grid =
[[123 120 131 124 145 154 147 126 117 111 111 126]
 [144 111 135 147 129 147 133 123 144 125 112 120]]
Indices start at 1.
The entry just right of 112 is 120
Report the entry in row 2 and column 1.
Answer: 144
Report the entry just right of 133.
Answer: 123
The entry just right of the largest entry: 147
The entry at row 1, column 2 -> 120
Report the entry in the top-left corner.
Answer: 123
The entry just right of 117 -> 111
Report the top-right entry.
Answer: 126

[[130 131 133 129 128 131 131]
 [110 124 110 114 125 108 114]
 [122 122 119 125 129 122 124]
 [128 126 121 135 118 121 139]
 [122 129 120 124 128 118 120]
 [123 126 144 114 149 138 116]
 [123 125 142 117 145 139 115]
 [142 132 142 137 133 141 143]
 [127 128 128 128 128 128 128]
 [130 130 131 124 126 131 133]
 [131 131 118 135 107 123 137]
 [128 129 123 132 116 123 136]
 [138 123 139 135 127 143 139]
 [129 127 123 132 119 126 134]
 [137 131 141 135 130 138 140]]
Indices start at 1.
Give the entry just right of the largest entry.
Answer: 138
The entry in the top-right corner: 131
The entry in the bottom-left corner -> 137
Give the top-left entry.
Answer: 130
Give the entry directly above the smallest entry.
Answer: 126
The entry at row 2, column 1 is 110
Give the entry in row 3 and column 2.
Answer: 122
Give the entry directly above the centre entry.
Answer: 117
The bottom-right entry -> 140
The entry just left of the smallest entry: 135
The entry at row 2, column 2 is 124
The largest entry -> 149
The entry at row 1, column 2 is 131
The entry in row 3 and column 1 -> 122
The entry just right of the smallest entry -> 123
The entry directly below the smallest entry is 116
Give the entry in row 1 and column 3.
Answer: 133
The entry just left of the largest entry is 114
Give the entry just left of the centre entry.
Answer: 142
Give the entry directly above the largest entry.
Answer: 128
The smallest entry -> 107
The bottom entry of the column that holds the smallest entry: 130
Give the entry in row 3 and column 3.
Answer: 119
Give the entry at row 2, column 3.
Answer: 110
Give the entry just right of the centre entry.
Answer: 133

Read these off the table that follows.
1) Which number is the last entry, reading row by row?
2) Which number is the third entry from the end, reading row by row?
3) Which number is the entry just left of 123?
4) Which number is the first entry, reading row by row?
5) Which number is the top entry of the column that holds the largest entry?
6) Which number is the smallest entry in the first column?
7) Which number is the entry directly below the smallest entry?
8) Which number is the entry just left of 145?
[[128 127 142 121 137 127 135 127 119 130 124 142]
 [128 128 136 126 132 128 133 127 126 130 126 135]
 [128 127 148 132 128 126 135 127 132 138 121 128]
 [128 128 139 132 128 127 134 127 132 133 125 128]
 [128 127 150 123 135 126 135 127 122 137 120 139]
 [128 127 139 118 139 128 134 127 116 129 125 146]
 [128 128 139 132 128 127 131 127 132 136 125 128]
 [128 128 153 149 115 125 134 127 152 148 119 107]
 [128 127 136 112 143 128 134 128 109 124 126 153]
 [128 128 148 149 115 126 131 127 152 148 122 107]
 [128 127 145 109 146 127 136 128 105 127 122 156]
 [128 128 136 129 130 128 131 127 129 134 126 132]
 [128 128 139 138 124 127 131 127 139 137 125 121]
 [127 129 120 150 115 130 126 127 153 133 135 107]]
1) 107
2) 133
3) 150
4) 128
5) 142
6) 127
7) 129
8) 127

A =
[[125, 120, 136, 125, 121],
 [122, 130, 108, 123, 133],
 [132, 134, 108, 136, 137],
 [121, 131, 105, 123, 133],
 [119, 126, 117, 120, 128],
 [123, 130, 113, 125, 132],
 [126, 126, 129, 127, 127],
 [125, 125, 129, 126, 126],
 [121, 125, 125, 122, 126],
 [118, 129, 105, 120, 132],
 [142, 128, 134, 143, 130],
 [138, 127, 135, 137, 127],
 [137, 129, 130, 139, 130],
 [131, 123, 137, 130, 123],
 [122, 126, 125, 123, 126]]
Indices start at 1.
The entry directly above the largest entry: 120
The entry just left of the largest entry is 134
Give the entry in the top-left corner.
A: 125
The entry at row 3, column 1 -> 132
Give the entry in the bottom-right corner.
A: 126
The top-right entry: 121
The entry in row 1 and column 2 is 120
Give the maximum.
A: 143
The entry in row 1 and column 3: 136
The bottom-left entry: 122
Give the entry at row 3, column 2.
A: 134
The entry at row 2, column 1 -> 122
The centre entry is 129
The entry in row 2 and column 2 is 130
The entry in row 3 and column 3: 108
The entry just left of the centre entry -> 125
Give the entry at row 2, column 3.
A: 108
Give the entry just right of 117.
A: 120
Give the entry just right of the centre entry.
A: 126

Read these off the row that follows.
1) The entry just left of 135?
2) The first entry from the left?
3) The entry just left of 121?
[105 134 121 115 111 135]
1) 111
2) 105
3) 134

Questions about the table below. Rows and columns are numbered from 1.
1) What is the entry at row 1, column 2?
2) What is the bottom entry of the column that holds the largest entry?
3) What is the entry just left of the smallest entry?
4) What is the bottom entry of the column that holds the smallest entry?
5) What is the entry at row 1, column 3?
6) What is the entry at row 2, column 1?
7) What is the entry directly above the smallest entry?
8) What is the entry in row 3 and column 1?
[[136 133 131 133]
 [131 137 131 143]
 [141 133 136 133]
 [136 135 133 137]
 [130 140 133 140]
 [136 146 141 131]
 [130 133 148 129]
 [152 132 133 130]
 [134 137 130 132]
 [132 135 134 134]
 [130 132 132 133]]
1) 133
2) 130
3) 148
4) 133
5) 131
6) 131
7) 131
8) 141

Read these off the table that follows. Rows and columns are numbered from 1.
1) Read off the entry in the bottom-right corner.
2) Read off the entry in row 2 and column 2.
3) Read off the entry just right of 130.
4) Read off the entry in the bottom-left corner.
[[138 123 107 142 101]
 [126 130 124 124 125]]
1) 125
2) 130
3) 124
4) 126
